Each row is followed by its class.
[ 131  104  124   22 -117  111   11 -123   69  -19 -196   -4  -82 -210
  -38  -55  -18 -173   24 -169  102   88   81  -57  -44  -63  119 -181
   81  -40 -122   62 -159 -189  -88   51 -100 -204]
<26>
[  14  -68   31   40 -106  -47  -70  -74   51   54  -52   16   31  -52
   76  -16  100   67  -82   65  -67  -31    2  -51  -40  -22  -86   13
  -49   56  -13  -22  -35  -36   39   -6 -108   12]
<169>
[ 148  128  -18   36  -71 -174    7   -7   80  147  134 -173   -9 -183
  -11  -60  141  -55  -75  -95 -117   77 -119  -73 -121   -2   68  339
   62  142    4   59 -110   89 -132  -38  206   93]
<89>
[  14 -116   36  -62  -15  -79  -67  -51   19   32  132  -23    9  -76
   54    1  146   76   -6   46   -4  -32  -87    6   37   71  -42   74
    4   82   11  -93 -113  -15  -16  -19  -72  -81]
<51>
[ 155 -276 -663  124  -75  297  111  167   28  211  119  -40 -147  -55
   29   95 -165  170 -226 -169  -80   22   14   30  159   67 -318  142
 -531  219   78   68  111   95  439 -112   20   14]
<170>
[ -80  -61   28  -91  192  213  343  276 -127  -75  -81 -141 -315   15
  138  -46  -31   35  167  140 -333  -63 -109   48  179 -107 -374  215
 -661    6   45  -87  -77  317  345   60  134  261]
<130>
[-213  186  -85  144 -197 -133  -44   -8   76   54 -130   50  206  101
  -36  -55  230  -88  -50 -134 -140  -49  -99    9  -51   27 -116  355
  -66   92 -127  131   10  105 -119 -196  168   73]
<182>
[-141  -30    9   94 -319   25 -145 -113   39  -74   96  195   50  -99
   31   34  100   62    6  248  262  144 -113 -125   44   58 -136  478
  -61  257   86  105 -328  -78  171 -367   -5  333]
<26>
[  81  -12    0  159  -35   67   55 -147   37   72  106  -32  -31  -58
   85   75   22  -73   49    3   96  157   33  -11  -16    2   36   78
  120   47   59   -5   14 -111   53  -36 -124  -19]
<26>
[ -96  -85   12   47  -65  -81   13   57   55  -48    5   18   65  -25
  165   20  160  -11  -80   42 -160  -38 -128   10   64   34  -73  -88
   71   67   -1 -129   55    1   60  -71 -130 -161]
<51>
[ -40   46  174 -147   47   32   57  -83  -33  -47 -125   55  -73  140
  -41   -6  -68  -50  170  -93   27  -94  113    2   25  -57  -16 -239
 -141 -110  -12  -48   -4  -60   -5   91  132  -13]
<130>
[ 271    8   75   78  -46  -26  -20 -106  -37   90  -15  -19  -86 -280
  -20  -46   81   26  -62  -33  115  383  178   43 -106   37 -126 -315
  160  -53    5 -155  267  -66  192  284 -231 -152]
<26>
[ -23  116  -81   32   24 -170 -120  -62   -7  108  200  -23  150 -177
   67 -126  215   67   62  287 -104  141  -43   35  -10   89  -77  269
  134  137  -10  -65  122  154  -40  -96 -121  100]
<169>
[ -27  -28  -60   -5  -35  -50  -53 -218   34   50  -40   40  -18  -57
   52  -39   69   57  -17   60  -26  -16  -21   -9  -17   52   27  -16
   42   56  -68  -74   24  -16  -38  -64  -87  -50]
<51>
[ 338 -143    1  131 -146  108   66 -178   23 -184 -354  -27 -282 -370
 -146 -133 -622 -286 -248 -220  -86 -431 -285  -20 -315   20  377 -498
 -252 -248 -292  166  137 -299 -115  271    7  -20]
<18>
[ 149   68 -138  115 -286 -246 -122  -24  196  -59  179   52  237 -313
  106  212  170 -174 -175 -141   61  413   49 -123  381 -106  120 -442
  314  103 -136   23  248 -209  175   27 -199 -356]
<51>
[ -95  174   59   60 -188   49   -8 -151  119  112 -201  113   24   59
 -104 -193  -84 -122  101 -159 -131 -121  -44  -79  -84  -99   12    0
  -41   40 -132   83   30  -10 -226 -114  102   12]
<51>
[  22   66 -124  326 -261  -33  -38   29  221  105   90  -70  -22  -64
  -19  -29 -160   -5 -233   60 -284   94  248 -160  -41 -141 -112 -204
  182    6 -174   -7   71  -16  -69   39 -299 -149]
<51>
[  99  132  -18   47   81 -115   43  -11  -37  -47  235 -117  123  -47
   63  -97  205 -182 -132 -232  -57  -65 -146  170  -35   97  -53  164
    1   28  -51   60  195   87 -206  -16  123  -42]
<169>
[-275  -22  247  302 -122 -192  -18 -328 -256   59 -735  421  156  196
 -307 -214   13  319 -105  -26   20 -163  -32  230  -91 -112   23 -128
 -510   66   -3  124  209  100 -152 -189   65  101]
<26>
[   0   87   29   -3   48    0   43  -97  -12  110   92  -44  -68  -46
  -17  100   41  -85   71   64  -49  125   81 -110    0  -33   34  277
  -27   71  -53   26 -237   31   31   20  -54  -72]
<75>
[ -77  215  262   61  196  406 -217  105 -225  191  215 -167   -4  245
   66 -375   37  176  -30  194  183  -98  563   86  -53 -116 -202  218
  114   92 -198  -78 -357  285 -217   36  -65  146]
<89>
[   0  111   21  126   89   61   28  -75 -122   -3   97  -67   -1   -7
   63  -52   59   23  -40  110    0   48  162  129  -11   34  -14   88
   30   55    5   15  147   86  -95 -127  -48   67]
<170>
[-407 -234 -228  273 -241  134  123 -190   56  240 -218  311 -102  521
  160 -225   62  102   22  247 -264 -145 -122  263 -244  115  -90   34
 -826   37 -230  -53 -364  189 -309  -55  180  317]
<89>
[  -7  -75  -33   63  -47   -9  -89  -75   56  107 -126   25   15  -25
   -1  -86  -44   73 -112   62    5 -110  -38   -7    8  -33  -57   -8
  -49   78 -100  -72   58  -47   39  -27 -158  -28]
<130>
[   6   82 -180  193  -92  -20   60  -98    9   65  -25  -70   -3 -112
  138    7  -23  -47  -67   16  -90   46 -114  -10  -45  -10   -8   11
   11    1   84   -7  281  -28   61  -99 -129  -79]
<51>
[ 153   61  -56  158  -56 -130   85  115    9   70  180  -33  -22 -245
  109   52   15 -139  -26  242 -131  278   47  -97  -56   52  -33  -48
  -80  -64  -16  -22    0    6   65  154 -183  -51]
<89>
[ -19   95   66    0   74 -114   26 -235 -104  104   95   80    0   24
  -48  -97   57  -38   75  120 -142   31  108   33   13  -57   46  -55
 -241   22 -180  -55   89  111 -139   93  -26  -12]
<170>
[  43  123   17   89  -89 -161    9  247  -26   44  -23 -100  110 -144
  -68  -90   93 -124  -67   24  -90  173 -111    7 -157    4   12  -29
  138   10   13  -33  162    6   59   32  -31   -7]
<26>
[ -75 -168 -470 -139  169 -139   99 -143  147   93  -31  173  -43  339
   40  136 -111    8  148  378   16 -284  -91 -238   14   64 -115  491
 -507 -143  131   56 -341   32   88 -113   64  467]
<89>
[-119  602   42 -191   81   61  107  -27  170   91   43 -265 -218  162
   18  198 -302 -229  175   -3 -362  -40    9  -45   59 -322  201  -95
  -14 -157 -256  258 -317   48 -194  149  213  -13]
<26>
[ -67   99  126  -97   42  -58  112  -86  103   -3 -182  -41  -68   72
  -84   25   99 -106   83 -278 -268  -40  -76  172   79  -14  -58 -118
  -79   17 -262   25  -30   58  -23   81  162 -129]
<182>
[ -39 -145  -33   70 -130  130   -8 -217   54   15  134   42    5  131
  119  141  -35   66 -115 -239   14  -33  135   76  190   19  -26 -140
   85   42 -226  104  -51   15  -44 -174   24  -57]
<182>
[-333  170 -443  -13  -14   95   87 -242   16  190   59   10  -34  606
  128  256   56  164    1  -72 -120 -282 -127  412 -148   23  193   40
 -339   34  -25  226 -174  -28 -113 -250  319    6]
<169>
[  38  -20 -298   39  330  349 -150 -292 -175  -37 -293 -239 -141  279
   -9 -276 -562   98 -207   45  344 -638 -250  162  -54   50   64  185
 -469  -92   92  227   55 -112 -396 -258   -8  342]
<26>
[  53 -135 -108  205 -236   23  -74 -244    0   31 -115  -83 -135 -167
  138 -138   20  -11 -339  116 -174 -153 -111  -43 -270   58  -12  190
 -372  198 -117   34 -335  -36   -4 -173    0  202]
<170>
[-108 -184  -20  106  -32   45    1 -171   29  -27 -136   91  -54   90
   43  -38   40   72   30    0  106 -113   13  -10  -50   39   41   92
   56   38   28  -76   47  -80  -50 -177  -89  -51]
<130>
[-151  -70 -110   68  164  -28  280 -131  -42    6  404  168 -158  339
  197  222   17   34   29  329 -275   67  183  213   77   98  -82 -121
 -423   18  -38  -85 -143  173  -43  -19   47   87]
<130>
[  12  116  -19 -104  -29 -128 -112  320    0  -34 -366 -250  -32   16
  -51  -83  -83  -32 -202  -90  -61 -212 -460 -132 -200  -94  107  147
 -106   29  170  128 -214 -134   -2  -69  195  -71]
<75>
[ -15   38   53   85   -9 -162   20  -52 -100  103  192  -42   46  -69
   35  -47   95  -33  -24  110 -134  148 -142   19  -94  107  -37  179
 -121   75  -50  -13  -38  121  -89    3   24   58]
<89>
[ 113   23   85  -65  -88    5  -55  -88   39   80 -229    1  -14 -191
 -154 -118   44  -93  -74 -253  -33  -59  -13  -16 -107  -83  157 -256
  121   28 -130  -68   98  -58  -30  170  -12 -218]
<89>
[ -57  -98   11  111   71   61   -3  -76 -103  -44 -145  -26  -39   53
   52  -70  -47  127   32  127   83   37   86   37  103  -15  -54  -17
  -90    0   36  -33 -160   -8   64  -97 -158  -59]
<75>
[  34    8  -33    1   44  -18  101  -29  -24  -34 -149   61  -94  104
  -22 -148   66  -22   55   60  -62   56  -57    9 -128   17  -50   35
 -228  -32  -15   -6   28   26 -100  -11   89  114]
<18>
[ 157  323 -138    6 -247  299 -335  451  -55  -20 -251 -316   68 -349
 -199  108 -356 -242  104 -195 -124  100  -91 -321 -264 -291  270 -350
  415 -300  221  364  335 -120  172  310   24  -36]
<75>
[ 322   14  -76 -315   91   85 -173   45  414  164 -610  266 -107  -39
 -166 -313  219    7  -60    2   55 -441   25  -71 -312   91  -55   91
  -92  -10 -178  -47 -244 -153 -255  325  112  142]
<170>
[ -56   55 -240   52 -193  -64 -306 -268   55  187  139 -281   17  -46
   73  -72  -87   36  -89   75  -69  -51 -355  -67  -78 -141  -98  502
   23  151  -60  139 -145   93  129 -310  -38  262]
<18>
[ 138   23 -213  -10    9  330  264 -209  447  139  174   21 -267  113
   19  324  -49  -31  257   93 -315   49  214  -11   77  -63 -145   68
  -96  -56  -28   32  -85  -58  -69  301  -36  221]
<18>
[ 101  170   -4  110  -10  -30  -73   45   31   84   69 -126   11 -187
   67   10   -7  -41   41  113  -72  232   98  -76  -29  -22   45  -16
  231   14   18  -19  194  -10  -28   85 -113 -106]
<18>
[ -47  179  -20   67 -130 -232 -130  -79 -125  -40 -101 -149    0 -189
  -82 -414  -87 -124  -53  204  -78 -281 -364   54 -289  -38  308  161
  -74   96  -60  -43  329   46 -234 -248   98  194]
<18>
[ 184   80   -4  -14  -37 -205  331 -323   37  -22  253  119 -183 -474
   79  342 -173 -227  245  -92 -103  189 -153 -113 -190  172  524   39
  119   91  388   21 -166 -165  192   53  452  -95]
<169>
[ -80 -139  -83  122  -27   97   73 -125  -47 -119 -201  123    5  112
   12 -108 -147  -32  227 -138    0  -47   27   41   32   53   80 -238
    7 -162   99   15  252   44 -113  -86  127   49]
<75>
[  67  -20   66   89 -112  -37   80 -281  -43  135  147  167   10 -125
   88  -13  190  -70   92   58   20  187    1    5  -43   78   65   59
  -44  142   -4 -104  217   -6  -23  -45  -14    8]
<182>
[  55  225  -21  128    5 -102   29   79   49  106  213  -59   37 -140
   34   87  121  -89   -7  131 -151  233  173 -109    4  -51   11   68
  251  115  -39  -34   87   29  100   24 -161 -175]
<89>
[ -34  145   82   29  104   52   39 -122 -154    0 -182 -107 -147  116
  -85 -127 -131    0   -5   -3   23  -83   32  -48 -185  -74   50  151
 -191  -82  -38  137 -194   18 -193  -85   47   69]
<26>
[-124  -59  -90    0   16   27  -11  -47  -12   41   -2   21   11   93
   61  -54   33  100   60   60  -66 -143  -49   35    7   61    1   18
   12   64   16  -89  140   35  -31 -133  -15   -7]
<51>
[  98   66 -146  182   29  -13   92 -209   25  106  166  -32  -57  -19
   51   80  127  -35   -9   51 -120  117    6   88 -135   63   45  178
  -53   69   22   68   66   38 -101  -22   11  115]
<26>
[  60   42  -98  122 -113 -119  118  -71   70  110   84   30   72  -92
   43    7  144 -117   53   23 -175   57  -72   95  -61   69   45 -137
    9   51  -41 -113  351  -32   60   49  -39  -19]
<89>
[ 254 -153  169 -221  -67  220    2  -11   11   37 -490   84 -204 -158
 -171 -345  -89   43   70 -128  -45 -229 -174  -76  -69 -124  -98 -427
 -492  140  -61 -160  -19 -238  212  201   41  -20]
<130>
[  15 -124   15  -86  -44   16   39   52   64   17 -210   24  -50   21
  -22  -45  122  -41   19 -208  -75 -101  -34  -31  -81   34  -75   53
  -13    5  -35  -32  -56   43   85  -20  145   12]
<182>
[  94  110 -121    8 -118  -48    2   52   46  196   47   82   41 -185
   22   53  171   67   10  159  -23  245   64 -135  -59    1  -20   26
   47  108   34  -79  -13  -47  210  108  -94  -87]
<89>
[-198  -59  -28   44  -90  -78   59  178  110   -9  -51  235  228  221
   27   16   23  -98   22  -24 -119  -69  103  -22  249  -63 -111 -220
  -14  -74 -160   -6  154   79  -84 -146  -92  -91]
<130>
[  46  116  -46   77  -10  -53   42  -58    4  105  176  -63  -28 -117
   67   34  112  -61   80   60  -81  195   41   20  -89   68   56  141
   87   39  -31   -4   69   24  -27   24   10  -32]
<170>
[  19  -82  107  -65   12   32  -57  -31   66   30  -84    8  -20   58
   50 -116   58   76   -1  -43   -1  -84    0   25   -7  -17  -62 -189
  128   40  -30 -153  214  -69   -6   70  -92  -94]
<169>
[-142   27    8   50  -61  -37  -37 -150  -28    2  -72   76   40   28
   69   -9   71   -1  -98   40  -98  -93   -3   48  -23   45   28  -84
  -51   35  -90  -71   65   29  -99  -20  -44 -123]
<182>
[ 139   47  -57   61   28   49  114  108   37   41   91  -84  -76  -36
   79  189   70    0  -71  -70 -132  204   85   74   -8   34 -169 -120
  -34   46   52  -40   28  -59  268  180  -18 -170]
<18>
[ -38   29   77   23   50    7   82 -214    2  154   87   84  -71  105
   46   21   69   60  219  177  -16    7  145   39  -13   48   98  171
  -52   65  -69  -43 -123   31 -119  -33   33   70]
<75>
[ -67  -96  -68  -43  -86  -61  -81   -9  116   18  -33   10   31  -16
  101   12  122   36   78   39 -111  -25  -79  -42   -4   40   14  -21
   46   63   50  -61    9  -33   10  -31   12  -27]
<169>
[  28   45  -18   82    9    9   61 -121  -42   41   72   14    2   23
   57  -91   62  -79   40   53  -39  109  -94   57   78    5  -80   81
 -264  141  -76  -33  164    6  -16  -53   -2   53]
<18>
[   6  161   23   76   31  -44   47  107   -1   20   93  -55   46  -60
   44   56  126  -91   49  126 -139  150    1    2   38    5   13  145
   12  128  -26   22  138   25  -14  -54  -18  -10]
<18>
[-260  590   16  173  164  130 -349  345 -196 -139    9 -544  239   46
   55 -238  193 -115 -113  -47   -4  144   82  198 -319   33  162  274
  684   47  148  205 -469  136 -375 -229  193 -116]
<51>
[ -42 -128 -279   52 -207  414   56 -899  -76  111   96   72 -347  -89
  214   94 -132   86 -111   68   52 -376  -99  245 -287  257  348  238
 -459  367  -39   61 -331 -165  -72 -421  228  290]
<170>
[  -1  -89  -34   37  -70    1  -33   15   38  -23  -17  -43   27  -24
  160    2   24   10  -41    9  -50   14  -33  -28   82    3  -64 -206
   86  -24   26  -81   56  -64   39  -59 -164 -191]
<182>
[ 198   36 -130   63   45 -176  124 -245   52   83  136  102  -74 -197
   22   26   88 -141  124  103 -162  131   97   -5  -81  123   18 -179
  -30  -45 -120 -141  302  -22  107  202 -144 -107]
<89>
[  13  -42 -192  -54   64  127  144 -113  159   21 -333    5  -98  223
 -107   28 -103 -161  137 -356   50 -153  -50   21   -7  -29   44  -63
 -180  -84    1   73   15 -185  -14  -10  164  -53]
<130>
[ -44 -103   60   21    4  -69  -80  -92  -25    2   52    8   -2   43
  135  -80  125  114  -46  115  -48 -102   -8   25   21   42  -65    9
  -27   80  -45  -87  -63   45  -52 -127  -76   -9]
<51>
[ -85  -48 -169   62  -66   66   -2 -171   62  -15  -28   38   -4   87
   88   56    0   18   24   29  -71 -111  -32   64    1   73   47  -20
 -103   60   26  -14   51  -63  -74 -110   33    4]
<18>
